In the rows, zero is written as 128.
Each row has a class, written after it, and each block has its own classes.
[147 149 149 179 184  61  90 120  80 120 136 110 108 150 109 117 127  78
  92 142 169 104 134  97 137 117 137 138 134  96 116 143  83  95]
zulon
[171 130 157 176 176 116 155 140  99 143  65 117 150  80  73 136 124 147
 119  91  82 116 127 122 127 169 143 157 106  98  98 146 109 120]
mozin
[ 91 117 109 135 118  44 105  90 126  80  94  68 132 148 114 113 145 100
 131 108 115 129 112  97 119 143 137 156 172 112 104 190 162 102]
Geser
[179 145 111 131 110 115 123  84 134 108 135  54 133 195  47 153 150  89
 157 138 156 131  91 124 139 158 147 160 204 102  86 163 171 114]
Geser
[115 166 114 147 133  93 114  66 133 121  94  84 150  96 130 131 141 149
 132  46  84 111  96  95 108 152 146 142 150 129  77 213 148 119]
mozin
[137 137 120 158 110 112 111 115 145 147 169 152  84 169 141 113 107 134
 151 116 162 146 137 101 108 124 121 119  83 135 111 149 111 140]
zulon
[122 110 106 118 152  93 175 118  98 139  69 100 122 100 158 123 136  90
 167 111 120 149 122 125 147 158 113  97 101 137 131 156 129  93]
Geser
[111 139 151 160 139 112  54  95 121 125 121 159 158 134  98 140 137  87
 143  63  39  86 113  91 114 156 172 165 198 148 125 140 159 177]
dag
[125 151 179 155 163 106 169  87  66 109  86 125 133  76 155 158 164 157
 140 102  65 125 128 148 112 135 146 118 130  91 100 185 124 103]
meki
[141 135 158 142 187 169 162 179  78 152  84 170 147 117 106 161 110 165
  69 173 168  73 143 124 123 189 143  75 135  91 129 117  81 124]
zulon
[126 136 124 146 130  96 108 132 108 126  68 100 142 111 121 137 136  92
 150  79 123 122 113 128 137 150 141 122 113 143 145 131 144  94]
mes
[146 150 136 101  85 121 141 122 125 147 177 141 128 146 115 131 128  82
 153 129 119 125 109 103 125 138 141 131 136 156 108 158 143 133]
mozin
[126 128 102 139 122 124 142 148 115 115  93  99 143  90 123 124 143  99
 152  86 143 107 134 124 142 155 117 118 106 150 130 139 128  85]
keter
[153 148 128  88  81 135 134 131 127 134 179 127 123 153 118 131 134  95
 156 139 122 122 113 116 128 134 149 133 145 154 110 146 141 134]
demom
[154 124 166 129 132 130 162 130 108 136 133 128 170 152 107 119 123 151
 150 103 217 108 129 120 117 116 136 157 180 136 137 178 124  90]
mozin
[114 122 130 126 129 105 134 110 120 144 113 124 121 125 150 123 140 105
 169  76 145 132 114 119 133 122 119 118 121 152 147 149 133 114]
mozin
[156 156 123 105  87 130 155 133 115 139 168 130 116 147 115 138 140  86
 163 147 120 135 119 110 120 136 138 124 146 154 110 151 128 131]
dag
[165 141 132 105  81 132 153 134 124 144 172 136 124 166 121 139 131  90
 161 133 117 137 112 103 128 129 144 140 120 160 115 158 134 130]
Zagol
[149 157 127  99  87 130 141 128 123 143 164 136 130 137 125 130 134  99
 157 136 127 124 119 108 121 132 139 132 138 153 115 153 144 133]
dag
[162 139 116 153 118 114 152  85 149 109 150  89 119 139 128 115 149 101
 126 104 117 119 108  91 136 129 142 209 162 143 115 153 157 135]
dag
[127 160 115 133 109 118  56 112 125 141 127 115 102 178 129 134 151  75
 139 124 152 123 105 122 149 136 119  99 196 155 147 139 140 136]
goge
[118 122 142 141 116 104 121 108 132 115  86  92 152 162 106 108 138 113
 124  97  82 123 116  95 127 119 137 181 168 138 110 182 157 108]
Zagol
[137  99 130 146 111 124 145 104 103 150 120 105 133 180 115 131  93 151
 127  94 181 135 139 106  90 134 130 144 115 121 123 138 119 109]
keter
[140 114 115 149 110 147 124 118 144 128 154 113 143 186  96 130 108 129
 130 102 174 104 129 109 117 135 142 145 149 133 110 138 129 110]
demom
[130 113 145 141 117 101 128 111 139 145 145 149  92 175 132 130 128 120
 128 114 134 138 150 107 125 126 115 120  60 126 120 152 125 142]
Zagol
[154  99 143 148 136 109 137 147 115 136  86 115 112 112 129 131 126 117
 162 113 143 136 141 132 141 133 118 105  77 134 150 180 120 106]
mes
[159 146 130  95  83 134 141 133 124 143 175 141 127 150 113 131 133  90
 151 138 130 128 111 111 123 134 142 132 136 152 108 158 133 121]
goge
[131 122  96 164 125 114 132  92 102 127 129  99 105 135 139 132 124 120
 142 103 151 145 147 130 128 133 116  97 142 138 121 176 116 105]
meki
[160 144 127 100  83 135 137 117 130 131 179 133 116 151 121 129 124  95
 152 135 124 125 116 110 119 133 141 134 130 153 108 154 133 128]
demom
[157 144 119  96  79 130 135 134 126 145 174 129 120 163 119 130 132  89
 150 135 127 127 112 108 126 134 140 132 135 154 106 153 135 132]
goge
[125 131 118 126  94 103 132 118 151 132 182 132 105 186 125 114 107 134
 142 142 159 146 142 111  98 126 110 118  82 108  94 170 128 130]
keter
[143 113  97 147 131 121 143 138  86 139 105  79 100 112 127 119 121 108
 169 112 152 147 142 121 143 138  98  80 156 124 110 193 109  83]
keter
[140 151 128 100  96 126 151 127 117 141 166 133 127 139 121 139 134 103
 155 128 121 132 106 111 119 132 147 131 129 159 117 155 146 129]
zulon
[181 117 140 141 117 143 145 101 115 135 121 126 131 164 121 125  96 113
 146 110 183 109 111  95 109 140 141 154 137 138 128 152 126  98]
zulon
[173 120 132 154 126 142 148 110 124 137 142 119 113 188 109 125 112 109
 141 132 204 114 119  98 126 138 129 149 143 124 121 143 124 108]
zulon
[133 135 124 127 162  72 179 140  97 143 103 106 148 141 120 129 134 118
 184  90 129 154 132 145 121 134 126 111 101 140 131 158 108 103]
mozin
[172 130 174 151 185 128 159 105 100 139 102 150 140 128 163 107  94 109
 126 103 160 114 143 126 142 133 131 100 172 127 122 149  82  69]
mozin
[124  94 142 142 127 123 138 166 115 161 116 106 128  64 114 134 134 117
 132 100  90 150  95 106 134 112 136 126 103 136 132 190 102  98]
keter
[100 146 110 116 135 130 171 114  85 140 118 115 111 127 135 132 154 128
 147 109 176 151 150 134 120 110 101  85 152 165 134 160  97  98]
mes
[132 124 120 146 124 115 128  57 139 113 136  94 121 203 104 119 120  95
 105 118 201 122 111  84 134 136 117 165 224 111  90 139 153 107]
Geser
[104 127 122 148 113 108  76  80 140 113 142  97 101 186 107 140 146  95
 131 127  97 141 113 101 127 122 132 160 209 145 118 113 145 188]
demom
[148 147 132 137 138  97 130 156  84 115 106  96 136 129 116 160 143  98
 166 136 152 131 116 143 133 124 134 109 138 135 150 140 112 103]
mes
[162 147 128  93  79 133 133 143 126 146 177 135 121 163 123 127 134  85
 149 134 115 121 108 112 131 132 146 128 135 154 110 162 137 122]
goge
[156 115 128 158 157 151 178  66 101  97 136 132 113 157 130 171 121 125
 161 121 136 145 103 130  86 132 147 117 177 107 113 134  71  91]
Geser
[135 114 142 130 120  97 120 118 140 149 158 136  93 169 130 114 127 123
 128 137 158 140 154 119 128 119 116 109  75 113 107 167 114 126]
goge
[145 146 137  98  81 124 149 128 127 146 175 135 130 142 118 125 131  93
 158 123 110 129 113 108 126 133 147 134 136 156 102 164 143 127]
mozin
[132 123  97 153 114 106 144 130  98 120 114 111  94 120 118 132 142 116
 178 120 157 160 161 123 123 143 108  81 124 150 120 186  89  96]
Zagol
[141 120 107 149 130 131 123 116 109 144 139 102  93 140 107 127 121 120
 153 121 126 143 121 120 119 109 116  99 127 124 119 203 114  95]
zulon
[192 104 149 150 139 191 217 121 103 160  92 129 115 140 148 144  77 148
  97 100  63 129 107 128 119 144 131  85 127 102  91 196  98  63]
meki
[155 148 131  91  85 133 147 127 136 136 178 126 132 156 118 134 131  92
 155 131 123 123 109 112 132 132 141 135 139 157 102 152 147 132]
demom
[ 45 148 155 118 123  94 111 127 113 133 132 115 158  97 128 120 145 152
  31  68  55  84 114  98 129 112 164 162 152 103  95 171 195 106]
mes
[172 170 124 146 107 113  72  76 143 106 143 111 151 176 124  95 125 119
 192  61 101 118 105 139 107 115 158 180 176 137 112 186 170  89]
goge
[114 107 100 139 145  91 114 102 112 129 125 101 116 129 139 104 113 109
 146 114 137 150 145 134 136 128 127  85 152 115 113 199 120  89]
meki
[ 65 133  82 149 129  83 148 153  91 138  97  77 145 134 122 128 139 107
 162 153 159 152 121 120 114 129 115  95 105 144 136 168 118  74]
zulon
[152 106 132 153 119 140 164 107 118 134 139  98 131 166 107 113 110 137
 144 114 164 139 139 116 115 128 128 156 154 115 104 163 128  92]
keter
[149 141 129  95  85 138 139 139 122 137 180 135 120 144 120 128 124 104
 145 132 130 128 125 116 125 135 137 128 143 145 113 143 138 135]
keter
[117 135 109 156 132  61 121  75 132 106 108  81 139 159 111 123 153  99
 150  94  87 154 109 125 115 159 163 163 148 138 117 175 148 129]
meki
[131 137 122 142 115  93 117  94 144 119 159 141  94 175  94 125 134 105
 174 140 174 141 158 130 116 145  99 105  94 116 105 147 129 142]
mozin
[156  89 114 146  99 146 169 145 119 131 147 106 125 157  85 130 103 134
 131 116 181 118 124  93 109 148 157 146 143 128 107 166 116  88]
zulon
[118 130 106 142 109 109 122 113 138 137 170 131  82 176 124 115 138 125
 146 154 163 147 164 129 128 129 104 101  85 111 102 164 122 147]
meki
[150 112 142 154 132 141 143  97 145 128 125 125 168 158 107 117 103 132
 155 104 116 123 112 113 106 134 152 170 168 136 117 177 132 111]
mozin
[ 89 147 134 130 151 103 143 148 106 140 101 125 146  97 140 134 161 152
 164 111 124 129 129 135 128 143 139 106 123 126 129 188 139 125]
mes
[165 133 156 142 125 136 117  92 110 142 150 132 149 169 121 115  99 114
 135  98 174 110 132 106 128 112 143 143 165 118 102 170 134  72]
Zagol
[146 101 150 139 135 140 157  95 137 149 136 101 150 179 115 124 121 146
 138 109 199 112 127 115 122 121 139 152 114 114 114 171 131  93]
demom
[129 123 163 117 219 154 122 161 112 130  80 165 186   4 130 119 132 174
 118 130  87  82 148 144 147 117 142 150 135  94 136 112 114 153]
dag
[170  88 153 162 127 141 151  75 123 104 118 135  98  96 108 133 112 152
 174  96  49 165 120 128  82 154 174 140 160 112  98 193  99 106]
demom
[162 165  94 144 153 149 123  48 127 120  91  90  88 112 186 130 140 147
 180  87 115 154 101 148 117 129 142 108 152 131 127 157 109 112]
mes
[141 174 121 163 141 168 127 185 115 106  89 137 153  40 131 134 166 205
 209  43  84  99 121 173 103 128 178 118  80 118 115 160  88  69]
mes
[172  96 134 151 126 152 130  98 129 142 118 104 116 213 112 112  95 133
 139 129 156 119 123 102 107 142 148 149 161 110 110 162 105 114]
demom
[107 149 122 145 123  95 117 109 130 145 142 142  89 165 130 114 142 102
 164 109 158 140 149 128 127 130  99 102  74 126 115 118 122 128]
mozin
[149 154 137  98  85 134 146 135 129 145 171 137 135 151 117 126 134  78
 157 126 107 114 100 104 133 133 143 142 140 156 106 152 146 128]
mozin
[ 66 159 128 139 175 153 181 154  88 128  69 177 140  46  97 166 177 167
 132 113  68 103 166 143 101 201 106  54  69 107  85 135  88 141]
keter
[121  55 164 133 159 118 146  78 135 131  93 140 101 125 125 140 107 132
 105 137  33 136 138  85 111 163 133 163  99  85  96 123 135 220]
keter

A new block, with new classes.
[146 148 129 174 132  99  93 110 128 168 140 168 145 109 144 182  73 154
 109 113 133 137 108  97 164 124 152 139 106 132 166 161  54  49]
pozu
[ 91 122 101 100 127 154 170 174 180 133  93 102 160 143 156 105 164  69
 161 142 179 102 229 145 215  97 186 181 163 114 117 116 183  91]
zavo
[155  95 107 176 113 138  79 199 165 248 121 134  94 120 129  59 107 137
  89 151 175 130 111 100 241  80 158 166 131 148  78 201  99 142]
mab
[141 123 129 181  95 151  92 111 155  98  91 170 126 121 172 152  59 109
 123 121 152 155  96  80 122  85 211 110 186  69 150 200 100  82]
det
[ 98 114 116 152 124 199 155 130 133  96 119 127 151 187 118 125  65 128
 132 120 139 187 196  74 150  58 176 191 180  84 158 206 130 123]
mobeb
[118 118 137 113 131 120 127 101  94 162 103 157  88 145  86 111 107 100
 123 133 130 144  94 138  52 135 149 139 138 154 152 134 133 164]
pozu
[150 151  39 135 117 114  82 112 173 222 111  81  37  99 112  89 135 147
 131 169 161 174 165 117 160 122 136 104 107 165 145 156 133 160]
pozu
[110 108  95 112 110 146 103 156 181  61  90 123 128  85 116 146 122  98
 193 120 104 164 109  56 206 102 164 207 112  93 159 146 129 135]
gor
[164 125 108 119 128 101 142 149 140 175 111  92  64 178 191 135 130 140
 135 146 130  16 138  83 114 168  65 224 125 118 128 132  92 165]
zavo
[197  48 115 140 145  67 106 109 197 100 113  62 141 184 194 207 110 112
 100  89  37 133  88 120 111 110 168 134 136  50 167 196  39  76]
zavo
[156  84  50 168 104 127  66  91 162 161  50 113 103 142 177 163 131  76
 173 161  44  99 173 164  88 106 217  86 135  83 106 208 127  12]
ganuk
[ 61 131 104 146 139  68  66 215 230 111 140 126 122  76  78 168 148 145
 117 152 160 133 101 143 144  33 205  66 148 174 109 132 149 130]
mobeb
[164  71  58 175  96 105 132 150 223 135  76 106 131 106 188 199 180  86
 213 141  46  70  67 133 134 135 228 116  98 114  56 146 153  33]
Dab
[ 86  26  72 110  50 186  58 134 150 181 138 130 173 154 180  98  94 129
 126  70 150 167 123  61 203 133 194 216 147  57 109 167 121  98]
suviz
[165  95  66 144 145  60 107 151 147 165  75 125 147 162 112 141  84 166
 146 137  83 104 145 145 169 110 171 189 125 129 151 208 103 123]
suviz
[ 94  69  70 164 122 156  77 191 128 174 119 188 133 184 207 111 105 108
  12 121 124 247 163 154 181  97 168 102 207 161 172 202 100 101]
besed
[183 165  77 200 138 153  78 167 148 163 122 163  87 111 123 105 119 131
  62 186  98 201 132 143 121  97 125 108  96 129 177 189 136 188]
tiluv
[120 148 185 198 188 164 123 124 138  60 134  90 183 114 140 172  82 106
 107 124 178 162 107 129 147  90 127  68 177 132 140 106  76  89]
gor
[109  74 125 124 133 114 100  99 163 212 125 154 153 161 131 112  69 136
  95  84  97 162 107 204 107  98 111 158 133 102 144 141  90 147]
ran
[202 118  79 141 112 102 150 158 123 146  84 118  83 122 160  54 128  63
 178 198  80 114 139 151 114 146 147 150  71 167 127 158 140 168]
tiluv
[172 179  98 155 127 117 134 164 135 113  80 133  84 103 122 191 135 125
 158 192  98  46 183 149 133 118 148 171 152 169 117 157 117  63]
Dab
[120  87  54 170 121  63 135 121 194 126  73 112 109 116 176 193 151 105
 189 120 107 105 127 113 113 112 252 134  91 125 111 105 164  86]
zavo
[181  57  43  86  96 145  74  97 116 125 141  79 165 172 166  76 109 131
 136 135  46 147 171 119 112  52 169 178  56 108 137 162  66  99]
tiluv
[118  65  64 141  71 207 103 107 157  83 122  92 114 185 202 164  72 125
 122 101  91 171 180  93 169  69 184 198 185 117  93 224  83  57]
det
[125 144  71 199 112 124 125 137 150 140 104 110 135  97 177 164 119 150
 112 135  87 147  81 149 175 169 131 127 126 149 163 131 155 103]
ran
[ 93 178 118 142 155 127 115 196 149  85 102 154 127  85  74 175 129 132
 136 165 169 104 168 133 154 130 128 170 158 113 157 131 172 182]
ganuk
[159 104  95 119  83 123 137 177 126 142 129  84  44 144 149 149 153 123
 137 142 133  53 169 145 173 194 161 152 171 160  47 172 163 150]
ganuk
[142 127  73 122 128  90 135 187 177 231  93 127 102 136  85  80 134 133
 150 156 125 148 151 113 161 146 149 192 123 179 151 193 156 112]
mobeb
[210 143  71 122 150 140 132  94 178 186  54 147  88 193 151 161 112 162
 150 123 101  96 128  85 165 100 124 203 141  57 158 224  91 153]
det
[105  97 136 136 127 156  97  72  97 175 129 122 146 148 124  93  85 122
 111 117 150 160 159 134  70 116 104 143 133 110 140 122  96 132]
Div
[198 111  34 103 105 140 120 129 153 189 109 101 154 161 166  72 106 158
 149 147  66 141 128 127 163 139  85 194  80 106 161 174  87 143]
ran
[152 117  74 176 112  99  70 112 188 218 163 136 125 121  77 157  89 150
  90 137  88 227 175 158 156  75 200 154 111 122 188 219  95 123]
Dab
[127 111  94 130 112 110 110 173 187 126 134 133 128 121 125 129 150  90
 175 154 141 100 196  89 181  84 247 187  86 102 100 161 161 136]
zavo
[ 92 154  95 185  88 110 129 122 122 226 141 163 151 124 211  85 136 144
  85 120 145  94  37  89 207 187  74 156   5 176 164 146 134 182]
suviz
[120 180  93 155  97 167 102 140  99 129 127 177 175 105 161 135 112 148
 120 154 153 136 140  91 248 127 161 143 131 113 161 151 109 135]
ran
[126 119 113 125 120  99  92 178 154 161 106 176 188 118 111 167 120 180
 115 117  99  98  78 123 213 112 117 179 150  75 168 164 100 120]
Div
[126 118 116 133 118 149 168 134 152 173 133 169 104 159 139 126 122  99
 117 120 138 158 126 148 107 103 179 152 127 111 129 123 160 184]
ran
[145  98 117 102 132 103  74  95 126 175 134 136 148 125 121 112 116 105
 176 118 125 155 127 130 109 162 142 131 119 113 151 128 126 138]
mab
[102 146 103 143 123 148 159 170 165 140 149 152 167 162 184 113  89 177
 121 117 173 133 100  59 192  71 121 171 131  86 194 138 123 162]
ran
[179  59  54 163 122 149 110 174 199 157  89  73  58 167 231  91  87  69
 149 140 132 145  94 107 115  73 169 167 126 159 134 150 107 118]
gor
[229 152  96 139 139 128  95 113 104 219 147 158  50 152 189 114 117 128
 137 160 121 109 192  86 143 117 159 152 107 105 166 156  79  81]
besed
[ 97  52  71 108  86 166  75 107 143 239 124 139 150 199 179  80  77 121
 140 122 140 165 151  84 189  56 181 166 186  20 178 191  86 131]
pozu
[ 90  68 140 109 114  74 106 116  96 140 134 141 137 127 165  88 112 105
 137 110 134 100  92 124 103 193 121 144 116 138 130  95 118 193]
besed
[130  91  48 130  92 122  58 162 164 157 117 199 211 127 108 113 109 195
 122 118  83 181 104 127 182  64 171 121 104  96 152 201 107 124]
Dab
[160 186 107 146 100 158  88 114 136 116 162 120  17 116 132 147 117 165
  65 139 135 177 108 125  76 125  78  61 141 139 163 155 126 181]
suviz
[116 128 106 123 104 150  84 116 123 163 128 207 135 133 102 138  85 141
 104 117 105 172 125 140 117 101 141 153 127 100 171 171 117 130]
pozu
[119 109  69 133  90 195  91 120  83 184 122 132 128 155 181 114 125 110
  67 155 119 173 217 154 191  88 120 146 168 109 139 156  89 130]
mab
[103  81  78  94  68 108  89 171  96 184  98 137  95 165 174  73  86 138
 122 126 185  89 165  91 201 146 155 186 178 166 125 196  97 138]
ganuk
[150  91  89  85 117  76  72 150 135 155 152 145 102 142 149 130 134 156
 124 108 102 151 209  61 114 121 148 167  83  85 165 161 106 102]
mobeb
[134  93  46  90 137  26  30 145 152 140 114 152 169 133 100 137  92 144
 161 140  78 169 147 156 124 137 159 153  97 162 198 188  88 182]
mobeb
[181 141  98 106 105 109  78 150 124 202 128 153  99 138 150 114 124 143
 126 147 150 137 175  47 157 193 104 141 146  43 194 204  86 133]
ganuk
[ 92  70 129 118 118  94 131  98  99 133 138 109 142 134 157 115  98 125
 120  98 117 152 101 119 125 159  92 147 105 102 156 106 101 195]
pozu
[108 122 108 181 134 172 148 134  70 102  95  93 127 136 128 129  86 177
  78 138  89 229 131 135 177 143   9 100 212 114 164 140  76 190]
gor
[ 96  94 123 151 127  86 123 116 152 191 118 165 175 151 160 151  90 128
 120 115 119  92  85 140 133  92 113 171 109  87 154 136  82 179]
mab
[ 85  85  67 121  93  75  90 163 101 148  76 112 141 147 152 116  72 156
 108 158 117 119 138 140 151 154  67 154 198 127 170 182  47 180]
ganuk
[163  52  56 151  99 114  86 130 167 179 127 107 134 174 162 143  51 173
 129 112 114 149 115  86 125  73 166 194 141  85 148 188  48 128]
Div
[103  83 137 147 142  93 163  87 132 242 128  71 132 172 188  61 103 108
 129 121 149  94 164 152 160 116  64 144  97 115 133 107  88 179]
gor
[146 136 105 125 150 145  97 173 143 131 132 174 191 103 143  43  93 114
 204 150 175 176 159 109 189  99 154 149  95 115 157 138 159 141]
det
[143  86  66 137 150  75  97 130 177 229 143 126 119 136 131 105 130 113
 182 155 101 165 162  93 191  96 203 180  88  77 183 155 114 168]
besed
[144 168 123 205 123 183 134 123 136  91  88 158 121 136 215 160 112  92
 117 155  88 133  96 154 172  68 151  47 172 118 155 176 120  59]
tiluv
[127 115 101 118 153  90  53 158 167 170  92 171 113 149  90 174 117 123
 111 148  82 111 136 146 152  97 146 200 148  80 180 204 102 208]
mobeb
[108 125 109 105 101  97 100 102 136 133 107 136 120 117 147 126 114 117
 150 136 137  92 109  98  86 150 134 154 108 118 139 117 100 164]
ran
[140  85  60 114  71 150  82 133 177 190 114 180 151 121  85 153 125 120
 194 125  94 170  38 118 129 141 219 142 144  92  97 158 126 154]
mobeb
[127  71 128 108 135  95 109 131 154 215 113 157 148 149 117 136 112 149
 113  68 124 141 119 150 152 158 126 190 145  92 125 125 108 125]
zavo
[105  97 117 128 117 129  89 149  97 100 120 149 158 128 168 113  99 115
 114 116 154 140 119 127 132 139 134 118 134 117 153 135 120 151]
ganuk
[142  71  96 163  75 165 123  68  63 173 118 135 117 181 165 146 112 137
  61 100 129 175 119 114 133 160 179 119 169 117 108 172  86 178]
Dab
[ 83  64 108  91 111  99 106 134 171 166 115 135 126 143 104 103 102 123
 155  95 125 154  84 149 103 135 166 166 155 139 122 128 150 170]
ran
[ 62  79 124  86 118  89 154 131 128 238  80  99  91 160 145  23 136 107
 142 127 155 107 114 115  88 169  48 185 146 135 152  88 141 180]
zavo
[ 71  60  95  80  83 106  72 153 142 127 213 128 210 129 105 116  98 188
 142  88  81 194 157 117 175  84 115 149 103 116 131 131  81 116]
gor
[100  59 110 127 103 110 172 106 116 164 119  79  60 169 235 100 154 111
  78 107  87  81 131 121 227 121  83 181  98  94 120 134 100 236]
besed
[151 112 140 143 148 172  91 145 169 112 149 146 169 111  77 199 119 160
 103  83  97 175 108 119 160 104 190 162 133 118  76 149  98  22]
ran
[ 77 140 141 136 133 153 177 156 151 148 103 148 173 115  84 155 181  95
 143 154 125 133 214  78 197 106 167 195 143  69 135 153 146  70]
Dab
[ 72  52 141 109 100 167 136 106 157 161 132 101 140 176 170 118  89 100
 160  67 143 119  93  82 152 136 152 196 160 136  91 153 113  42]
pozu
[128 152  43 151 131  65 152 143 161 214  87 137 105 121 170 156 146 159
 126 141 111 118 159 127 132  82 146 138  77 184 166 111 109  29]
mobeb
[107  67 126 134 116 162 120 146 171 186 138 123 180 149 163 100 122  76
 152 123 124 116 107 157 190  81 173 183 129 107 116 140 125 114]
Dab
[133  68  96  66  97  98 102 143 111 110 152 114 148 156 132 111 118 149
 147 108  96 110  87 143 112 143 126 150 115 139 115 123 116 211]
mobeb
[100 132 122 136 108 163 189 144 106 108 121 126 121 128 145 126 153 137
 144 134 118 122 168 119 159 140  87 146 135 131 105 116 158 138]
Dab
[134  95 100 172 132 159  73 130 142 186 134 174 161 172 187  86  78  99
 136 143 127 114  24 101 162 150 132 192  98 118 163 180 100 245]
besed
[132  77  85 165 156  83  65 154 178 107  90  43 151 125 178 172 114 108
 135 161  76 108 140 169 209 130 130 132 183 112 137 170  77 128]
tiluv
[164  90 104 145 164  70  96 141 208 166 111 129 123 148 156 185  91 105
 173 103  63 121 108 182 153  97 176 191 115 158 148 160  93  46]
zavo
[115 113 108 108 116 116 116  94  95 136 124 144 142 135 136 123  99 121
 149 129 127 164 108 125  56 149  89 122 136 133 163 100  95 175]
mab
[ 45  98  78 118 100 109  87 141 182 201 144 161 168 102  65 114 104 160
 215 128  92 172 141 125 126 120 165 186 126 117 132 122 170 100]
ran
